The symbols move the elements like this.
miku w fite
miku g meko
miku h sapo
gupe w sito
gupe g neba
gupe h zoli
gupe c soda
seve w giza
seve g suti
seve h boze
seve c sodo
date w kodo
date h pila
date c zoza
game w runo
game g pobu
game h puvi
zotu w sapo
zotu g kata
zotu h runo
meko w zoli
meko g giza
meko h zuvi
meko c miku
runo w miku
runo g sodo
runo h zotu
dezo w pila
dezo h teso
dezo c suti
kodo w pivu
kodo h teti
kodo c bobi
zuvi w gupe
zuvi g zifa
zuvi h meko
zuvi c sapo
boze w zifa
boze g dofi
boze h seve
boze c kata
soda w puvi
soda g gupe
soda h fite
neba w nifa
neba g bobi
neba h kife
neba c gupe
kife w lizi
kife g sese
kife h neba
kife c zoli
bubu w suti
bubu g moze
bubu h zupa
bubu c lizi
zoza w bobi
zoza g date
zoza h begu
zoza c zifa
pobu w sodo
pobu g lizi
pobu h sito
pobu c game
sito w kata
sito g nifa
sito h pobu
sito c puvi
giza w kife
giza g begu
giza h zifa
giza c meko
begu w sese
begu g pila
begu h zoza
begu c giza
lizi w seve
lizi g bubu
lizi h nifa
lizi c pobu
fite w game
fite g zoli
fite h soda
sese w bubu
sese g teti
sese h bobi
sese c kife
teso w date
teso h dezo
teso c dofi
puvi w zotu
puvi g sito
puvi h game
pivu w teso
pivu h moze
pivu c zupa
zupa w dofi
zupa g pivu
zupa h bubu
zupa c nifa
zifa w neba
zifa g zoza
zifa h giza
zifa c zuvi
bobi w zupa
bobi g kodo
bobi h sese
bobi c neba
dofi w zoza
dofi g teso
dofi h suti
dofi c boze
moze w dezo
moze h pivu
moze c bubu
nifa w boze
nifa g zupa
nifa h lizi
nifa c sito
kata w zuvi
kata g boze
kata h sodo
kata c zotu
sodo w meko
sodo g seve
sodo h kata
sodo c runo
zoli w pobu
zoli g kife
zoli h gupe
zoli c fite
suti w begu
suti g dezo
suti h dofi
suti c seve
sapo w soda
sapo g zuvi
sapo h miku
teti w moze
teti h kodo
teti c sese
pila w teti
pila h date
pila c begu

In the rows, zero is written as 52.

The rows follow the links: the fewer symbols apart two elements are, the more alike their rows tend to be.

Each row is also shifted at random along 6 hidden directions that mean nothing.

Row, then element:
[ 35,  54,  40,  51,  35,  55,  53,  57,  57,  52,  49,  45,  51,  42,  59,  61,  50,  43,  40,  42,  46,  62,  56,  35,  36,  39,  59,  54,  49,  52,  56,  44,  38,  43,  42,  51,  52,  45,  58,  45,  47,  53,  45] -> fite
[ 60,  54,  56,  52,  52,  56,  55,  63,  38,  42,  46,  60,  46,  48,  50,  47,  58,  75,  63,  57,  59,  29,  54,  53,  60,  72,  48,  50,  43,  60,  50,  58,  60,  59,  31,  66,  63,  60,  73,  39,  53,  73,  35] -> date
[ 60,  46,  54,  44,  56,  53,  57,  50,  64,  47,  53,  47,  52,  41,  42,  49,  50,  30,  52,  60,  67,  62,  40,  58,  55,  55,  63,  57,  60,  58,  57,  42,  42,  55,  49,  68,  53,  28,  42,  49,  55,  52,  43] -> puvi
[ 56,  67,  47,  64,  45,  36,  27,  59,  52,  68,  52,  46,  77,  31,  62,  51,  39,  60,  50,  40,  58,  70,  60,  62,  51,  57,  50,  56,  53,  58,  35,  42,  79,  42,  58,  49,  57,  63,  61,  59,  48,  49,  46] -> dezo
[ 61,  66,  56,  63,  53,  42,  49,  48,  63,  66,  68,  57,  55,  64,  53,  44,  48,  61,  45,  52,  45,  43,  64,  65,  54,  65,  46,  51,  52,  54,  48,  54,  68,  41,  61,  48,  58,  67,  54,  67,  55,  42,  60] -> suti
[ 42,  59,  46,  53,  38,  46,  42,  50,  43,  61,  44,  58,  52,  37,  52,  59,  62,  66,  54,  45,  44,  48,  52,  45,  53,  48,  47,  52,  55,  36,  53,  49,  63,  41,  55,  46,  45,  78,  71,  38,  57,  49,  59] -> teti
[ 65,  50,  62,  54,  48,  44,  44,  52,  54,  50,  44,  43,  54,  55,  45,  57,  55,  51,  50,  56,  50,  47,  58,  66,  70,  84,  57,  68,  56,  64,  39,  54,  48,  44,  50,  42,  85,  57,  69,  40,  53,  44,  46] -> pivu
[ 58,  39,  61,  51,  41,  59,  38,  71,  48,  34,  53,  51,  68,  44,  55,  60,  42,  46,  54,  39,  47,  86,  57,  47,  66,  55,  36,  55,  48,  37,  23,  73,  39,  27,  76,  43,  69,  52,  61,  66,  48,  58,  63] -> sapo
[ 65,  45,  54,  52,  58,  58,  52,  61,  60,  37,  60,  44,  64,  58,  57,  49,  39,  38,  49,  48,  50,  71,  57,  57,  59,  55,  58,  58,  45,  60,  40,  61,  40,  53,  58,  50,  71,  38,  46,  66,  51,  57,  47] -> zotu
[ 49,  53,  43,  55,  41,  52,  59,  46,  70,  54,  62,  60,  48,  61,  46,  54,  50,  40,  43,  50,  32,  57,  57,  46,  53,  41,  64,  55,  53,  40,  61,  51,  42,  47,  63,  40,  54,  54,  44,  55,  53,  36,  64] -> game
[ 47,  65,  51,  56,  52,  44,  34,  58,  40,  61,  46,  46,  69,  50,  68,  53,  56,  54,  50,  42,  51,  61,  56,  55,  47,  41,  38,  46,  48,  58,  45,  50,  71,  53,  54,  60,  50,  66,  58,  65,  52,  51,  56] -> pila
[ 38,  54,  42,  56,  53,  55,  39,  61,  40,  66,  42,  47,  64,  57,  59,  56,  44,  56,  53,  48,  47,  67,  60,  43,  39,  49,  43,  46,  53,  51,  48,  51,  62,  42,  78,  48,  41,  65,  44,  65,  50,  52,  72] -> begu
[ 51,  60,  40,  60,  55,  51,  61,  55,  69,  60,  60,  48,  53,  64,  53,  45,  37,  47,  43,  54,  49,  54,  60,  47,  34,  57,  64,  49,  51,  65,  59,  44,  50,  53,  60,  55,  48,  42,  31,  67,  51,  50,  53] -> sodo
[ 45,  59,  55,  55,  40,  51,  54,  62,  58,  60,  57,  54,  59,  46,  56,  51,  51,  51,  44,  43,  61,  62,  62,  48,  37,  59,  33,  41,  50,  45,  43,  49,  58,  30,  61,  64,  44,  54,  52,  72,  46,  52,  55] -> meko
[ 63,  44,  60,  47,  62,  51,  51,  39,  54,  49,  53,  57,  48,  45,  41,  53,  55,  46,  65,  62,  62,  59,  35,  62,  66,  48,  59,  60,  65,  43,  56,  50,  52,  66,  59,  47,  45,  45,  41,  45,  55,  52,  55] -> nifa
[ 63,  49,  39,  50,  71,  58,  47,  51,  43,  45,  49,  64,  55,  47,  52,  41,  43,  72,  73,  60,  51,  43,  40,  52,  63,  38,  73,  54,  49,  54,  67,  57,  66,  82,  46,  53,  42,  57,  47,  35,  62,  73,  45] -> teso
[ 68,  45,  59,  55,  64,  59,  61,  56,  62,  38,  64,  52,  52,  68,  56,  46,  45,  49,  52,  57,  52,  53,  57,  60,  60,  60,  60,  56,  44,  63,  46,  66,  46,  62,  49,  47,  68,  39,  44,  64,  52,  59,  45] -> kata
[ 39,  63,  54,  56,  44,  41,  45,  44,  42,  60,  49,  48,  55,  44,  68,  64,  67,  60,  47,  40,  46,  53,  54,  53,  49,  29,  44,  51,  51,  50,  48,  52,  63,  56,  33,  41,  48,  66,  70,  44,  48,  47,  47] -> sese
[ 66,  47,  48,  51,  59,  58,  51,  56,  45,  45,  57,  81,  48,  29,  36,  41,  41,  84,  84,  59,  62,  46,  38,  57,  69,  64,  64,  56,  60,  25,  50,  56,  73,  53,  62,  51,  37,  71,  54,  34,  57,  74,  53] -> dofi

The symbols that take the first to the second take the third to the fourth, perhaps in another order. What is the fourth?
Answers are names.
[ 37,  50,  40,  45,  36,  60,  59,  55,  60,  55,  50,  55,  45,  41,  41,  57,  53,  43,  47,  49,  50,  56,  51,  34,  36,  52,  54,  47,  57,  36,  65,  40,  42,  33,  65,  62,  37,  51,  49,  46,  53,  49,  65]
: [ 48,  38,  48,  46,  57,  71,  60,  69,  47,  40,  42,  45,  51,  56,  46,  54,  41,  48,  57,  59,  63,  60,  52,  38,  42,  69,  52,  53,  50,  62,  51,  55,  34,  49,  67,  64,  52,  37,  41,  58,  51,  69,  51]
:: [ 42,  63,  58,  61,  46,  42,  46,  58,  45,  61,  57,  50,  63,  47,  70,  52,  51,  60,  46,  40,  56,  60,  62,  54,  41,  44,  31,  44,  47,  54,  41,  54,  67,  47,  46,  54,  48,  55,  61,  70,  44,  51,  50]
: dofi

[ 60,  45,  71,  43,  64,  65,  57,  58,  49,  39,  54,  53,  51,  68,  52,  49,  56,  39,  53,  57,  59,  55,  49,  54,  57,  59,  32,  43,  49,  53,  49,  64,  41,  48,  67,  67,  54,  44,  40,  74,  56,  57,  64]
: [ 55,  46,  63,  48,  67,  60,  51,  55,  33,  41,  49,  55,  59,  52,  65,  51,  54,  59,  65,  54,  63,  61,  45,  56,  57,  35,  38,  46,  48,  57,  48,  67,  57,  72,  43,  59,  46,  46,  48,  59,  51,  70,  45]
:: [ 36,  51,  52,  52,  42,  51,  50,  50,  53,  57,  52,  47,  55,  52,  58,  64,  58,  43,  42,  43,  44,  65,  54,  44,  43,  33,  45,  51,  53,  43,  51,  54,  43,  40,  57,  40,  47,  57,  55,  58,  51,  40,  62]
: kife

[ 51,  37,  63,  39,  50,  66,  62,  50,  50,  40,  49,  59,  38,  46,  40,  59,  62,  50,  61,  59,  58,  49,  44,  44,  56,  59,  46,  52,  61,  36,  55,  57,  35,  43,  60,  55,  46,  52,  55,  40,  55,  58,  55]
: [ 33,  55,  45,  54,  34,  51,  54,  58,  54,  55,  48,  44,  48,  37,  59,  63,  54,  52,  41,  38,  52,  64,  57,  39,  36,  43,  50,  54,  53,  46,  49,  46,  47,  40,  44,  45,  45,  50,  65,  47,  44,  52,  45]
:: [ 38,  56,  58,  52,  43,  55,  57,  44,  53,  63,  53,  56,  42,  59,  49,  59,  67,  55,  44,  51,  44,  44,  55,  43,  45,  46,  40,  47,  60,  35,  58,  53,  49,  37,  62,  45,  37,  70,  53,  54,  55,  37,  72]
: neba

[ 44,  36,  52,  48,  43,  67,  68,  61,  51,  36,  41,  47,  33,  47,  43,  62,  53,  55,  54,  54,  56,  42,  54,  38,  45,  74,  60,  59,  51,  57,  51,  52,  26,  45,  36,  48,  60,  38,  68,  28,  43,  68,  34]
: [ 50,  60,  46,  54,  49,  41,  46,  42,  64,  59,  61,  53,  62,  41,  58,  51,  52,  33,  43,  44,  49,  75,  44,  59,  52,  13,  58,  52,  58,  44,  58,  42,  60,  62,  48,  52,  44,  44,  42,  63,  51,  42,  54]
:: [ 59,  41,  60,  53,  54,  53,  45,  48,  53,  51,  46,  45,  51,  62,  41,  61,  49,  49,  56,  60,  45,  58,  55,  60,  69,  77,  59,  69,  62,  55,  44,  60,  38,  42,  69,  28,  72,  58,  57,  45,  53,  43,  65]
: seve

[ 68,  47,  65,  45,  51,  53,  58,  43,  63,  41,  69,  72,  43,  47,  41,  46,  64,  43,  57,  57,  52,  51,  39,  63,  75,  39,  53,  53,  59,  28,  56,  59,  50,  54,  52,  56,  55,  50,  49,  51,  57,  48,  59]
: [ 45,  38,  57,  43,  53,  58,  42,  57,  40,  43,  38,  40,  62,  31,  57,  68,  54,  37,  57,  46,  66,  79,  40,  47,  54,  37,  49,  60,  57,  46,  42,  52,  40,  51,  54,  48,  44,  38,  52,  46,  50,  60,  44]
:: [ 54,  43,  68,  44,  56,  56,  49,  52,  42,  51,  38,  43,  46,  56,  48,  63,  66,  49,  56,  57,  59,  48,  49,  55,  60,  73,  41,  57,  57,  56,  48,  56,  39,  40,  61,  50,  61,  56,  61,  43,  56,  49,  58]
: date

[ 66,  59,  62,  53,  50,  36,  41,  47,  48,  50,  51,  56,  55,  24,  48,  48,  62,  61,  64,  57,  68,  47,  41,  71,  74,  63,  55,  63,  61,  50,  44,  47,  70,  55,  32,  54,  61,  56,  74,  33,  51,  55,  33]
: [ 51,  37,  57,  54,  61,  66,  47,  67,  36,  38,  41,  40,  60,  72,  63,  62,  42,  54,  56,  49,  46,  66,  63,  46,  55,  54,  48,  56,  44,  62,  36,  75,  35,  57,  62,  34,  67,  50,  53,  63,  49,  63,  55]
:: [ 60,  45,  43,  55,  79,  60,  54,  52,  47,  42,  50,  47,  59,  61,  64,  48,  36,  56,  62,  57,  56,  62,  45,  56,  52,  30,  76,  58,  47,  74,  58,  60,  52,  91,  39,  45,  50,  36,  34,  51,  52,  72,  35]
: soda

[ 53,  56,  41,  61,  47,  55,  66,  55,  70,  54,  69,  61,  45,  63,  49,  44,  36,  65,  46,  50,  42,  47,  64,  47,  42,  57,  62,  49,  46,  48,  56,  53,  53,  47,  56,  46,  51,  53,  45,  60,  49,  51,  57]
: [ 43,  59,  68,  53,  41,  46,  54,  50,  63,  61,  54,  37,  54,  55,  59,  60,  68,  29,  32,  44,  58,  57,  63,  57,  45,  55,  28,  48,  55,  52,  43,  46,  45,  31,  54,  57,  55,  49,  58,  69,  48,  31,  56]
:: [ 50,  46,  50,  43,  52,  60,  68,  56,  54,  35,  43,  49,  41,  43,  53,  55,  63,  41,  49,  58,  65,  41,  44,  43,  46,  51,  63,  53,  47,  62,  65,  45,  34,  63,  24,  72,  52,  29,  56,  37,  51,  65,  28]
: zotu

[ 58,  50,  69,  41,  66,  57,  46,  44,  41,  51,  42,  51,  53,  64,  53,  57,  75,  43,  56,  59,  53,  38,  46,  58,  69,  48,  44,  51,  54,  56,  63,  58,  50,  64,  53,  62,  55,  62,  54,  50,  68,  48,  60]
: [ 33,  58,  45,  51,  52,  52,  55,  42,  41,  62,  47,  58,  45,  54,  58,  58,  66,  64,  55,  51,  44,  39,  46,  43,  46,  23,  52,  48,  52,  47,  70,  50,  62,  69,  38,  47,  34,  68,  56,  39,  58,  52,  56]
:: [ 50,  64,  40,  64,  63,  47,  64,  48,  62,  64,  62,  49,  51,  64,  64,  45,  44,  62,  46,  53,  52,  43,  57,  56,  38,  39,  67,  47,  46,  73,  63,  45,  65,  75,  34,  55,  45,  45,  40,  59,  50,  57,  37]
: kata

[ 46,  61,  62,  51,  52,  47,  41,  44,  47,  67,  48,  46,  58,  70,  60,  59,  71,  44,  43,  50,  37,  45,  58,  54,  58,  44,  37,  48,  51,  54,  56,  56,  55,  46,  62,  49,  58,  71,  58,  62,  61,  29,  76]
: [ 46,  62,  27,  58,  57,  45,  38,  59,  49,  65,  43,  44,  69,  40,  62,  49,  34,  61,  56,  50,  55,  61,  53,  48,  39,  46,  74,  56,  51,  70,  56,  36,  69,  62,  50,  57,  42,  52,  47,  44,  49,  61,  42]
:: [ 51,  57,  51,  52,  41,  47,  60,  40,  67,  63,  68,  75,  39,  45,  37,  49,  53,  55,  54,  52,  46,  52,  45,  51,  54,  40,  57,  52,  66,  21,  64,  46,  60,  43,  62,  45,  37,  62,  47,  49,  53,  42,  67]
: meko

[ 55,  36,  52,  51,  30,  68,  55,  74,  50,  30,  55,  70,  45,  42,  39,  53,  40,  68,  63,  45,  44,  59,  60,  38,  61,  76,  47,  54,  46,  24,  32,  68,  39,  23,  65,  43,  64,  63,  71,  43,  46,  69,  58]
: [ 52,  61,  60,  58,  47,  45,  65,  37,  72,  63,  70,  59,  40,  71,  51,  49,  63,  43,  37,  53,  41,  45,  55,  61,  54,  40,  52,  48,  55,  48,  61,  52,  51,  54,  50,  44,  56,  53,  46,  65,  53,  31,  61]
:: [ 60,  46,  62,  46,  60,  63,  52,  58,  36,  44,  47,  58,  48,  57,  50,  48,  57,  65,  68,  60,  60,  43,  51,  54,  59,  68,  40,  46,  51,  54,  48,  64,  55,  53,  55,  61,  52,  61,  58,  52,  55,  65,  57]
: moze

[ 52,  39,  58,  38,  52,  68,  71,  49,  51,  40,  50,  70,  26,  44,  35,  51,  64,  55,  66,  66,  64,  34,  38,  41,  56,  62,  52,  47,  57,  33,  69,  53,  40,  50,  48,  66,  36,  51,  52,  33,  58,  63,  51]
: [ 65,  41,  67,  46,  53,  55,  58,  45,  65,  46,  59,  60,  42,  52,  33,  51,  55,  42,  57,  64,  59,  54,  44,  60,  65,  68,  56,  59,  64,  40,  55,  53,  40,  41,  68,  51,  55,  46,  44,  52,  55,  45,  61]
:: [ 48,  37,  65,  45,  58,  61,  45,  47,  35,  37,  45,  54,  53,  56,  57,  68,  61,  54,  62,  49,  41,  64,  44,  47,  69,  29,  45,  56,  53,  39,  45,  74,  37,  60,  57,  25,  54,  60,  57,  44,  56,  54,  63]
: nifa

[ 51,  47,  40,  47,  63,  66,  49,  60,  29,  43,  39,  59,  51,  53,  55,  48,  53,  70,  72,  56,  49,  40,  45,  44,  58,  41,  58,  49,  44,  58,  63,  57,  57,  75,  46,  59,  49,  59,  56,  38,  60,  76,  49]
: [ 46,  39,  61,  39,  58,  61,  46,  54,  44,  52,  31,  34,  56,  39,  43,  68,  55,  33,  57,  56,  75,  69,  44,  45,  45,  70,  47,  60,  65,  58,  50,  43,  35,  41,  68,  60,  40,  38,  47,  45,  52,  52,  53]
:: [ 48,  63,  54,  59,  43,  35,  46,  42,  61,  70,  58,  49,  59,  33,  51,  57,  52,  51,  46,  46,  61,  65,  51,  63,  49,  50,  52,  60,  67,  46,  46,  37,  66,  41,  52,  43,  44,  52,  57,  54,  46,  39,  51]
: runo

[ 36,  52,  41,  47,  38,  58,  50,  52,  52,  51,  52,  57,  56,  34,  55,  60,  56,  48,  51,  42,  46,  69,  47,  36,  46,  19,  53,  46,  55,  29,  59,  47,  51,  48,  55,  51,  33,  55,  53,  49,  51,  52,  60]
: [ 51,  58,  34,  57,  46,  51,  56,  59,  68,  55,  66,  61,  55,  44,  52,  44,  34,  55,  50,  45,  50,  62,  56,  46,  42,  44,  65,  48,  46,  43,  57,  43,  57,  48,  57,  58,  43,  47,  44,  56,  51,  58,  50]
:: [ 54,  67,  60,  58,  44,  27,  45,  46,  63,  77,  51,  39,  60,  38,  45,  54,  56,  43,  39,  52,  70,  55,  56,  68,  46,  77,  47,  60,  68,  63,  48,  28,  65,  36,  55,  61,  52,  49,  59,  55,  47,  32,  47]
: begu

[ 48,  62,  60,  59,  45,  46,  40,  58,  43,  64,  55,  59,  65,  52,  58,  55,  55,  65,  51,  43,  47,  59,  59,  54,  52,  53,  27,  42,  53,  36,  38,  58,  69,  34,  71,  49,  47,  76,  59,  70,  52,  45,  74]
: [ 43,  60,  43,  56,  46,  50,  34,  62,  36,  62,  44,  52,  69,  43,  60,  52,  48,  65,  55,  44,  49,  61,  56,  45,  47,  45,  46,  47,  51,  48,  48,  49,  71,  47,  60,  54,  46,  70,  59,  54,  53,  57,  62]
:: [ 47,  57,  49,  57,  44,  61,  63,  60,  58,  48,  63,  57,  48,  73,  60,  48,  54,  51,  39,  44,  33,  46,  64,  44,  45,  45,  43,  39,  37,  51,  52,  61,  48,  47,  48,  56,  62,  54,  55,  69,  52,  48,  57]
: meko

[ 43,  62,  48,  57,  43,  52,  68,  64,  57,  56,  56,  46,  48,  51,  62,  48,  51,  55,  40,  47,  61,  45,  66,  45,  29,  62,  43,  42,  43,  67,  49,  44,  51,  44,  30,  68,  53,  41,  58,  62,  41,  59,  34]
: [ 50,  43,  64,  41,  58,  62,  57,  46,  44,  39,  50,  56,  47,  46,  54,  58,  68,  48,  60,  54,  59,  54,  37,  49,  61,  28,  47,  49,  54,  43,  55,  60,  43,  66,  40,  55,  41,  44,  52,  45,  56,  60,  45]
:: [ 47,  65,  45,  60,  44,  35,  34,  54,  54,  70,  42,  33,  68,  32,  55,  59,  48,  50,  42,  45,  56,  63,  56,  59,  50,  59,  61,  65,  60,  64,  45,  32,  63,  43,  50,  45,  59,  54,  64,  45,  47,  40,  45]
: teso

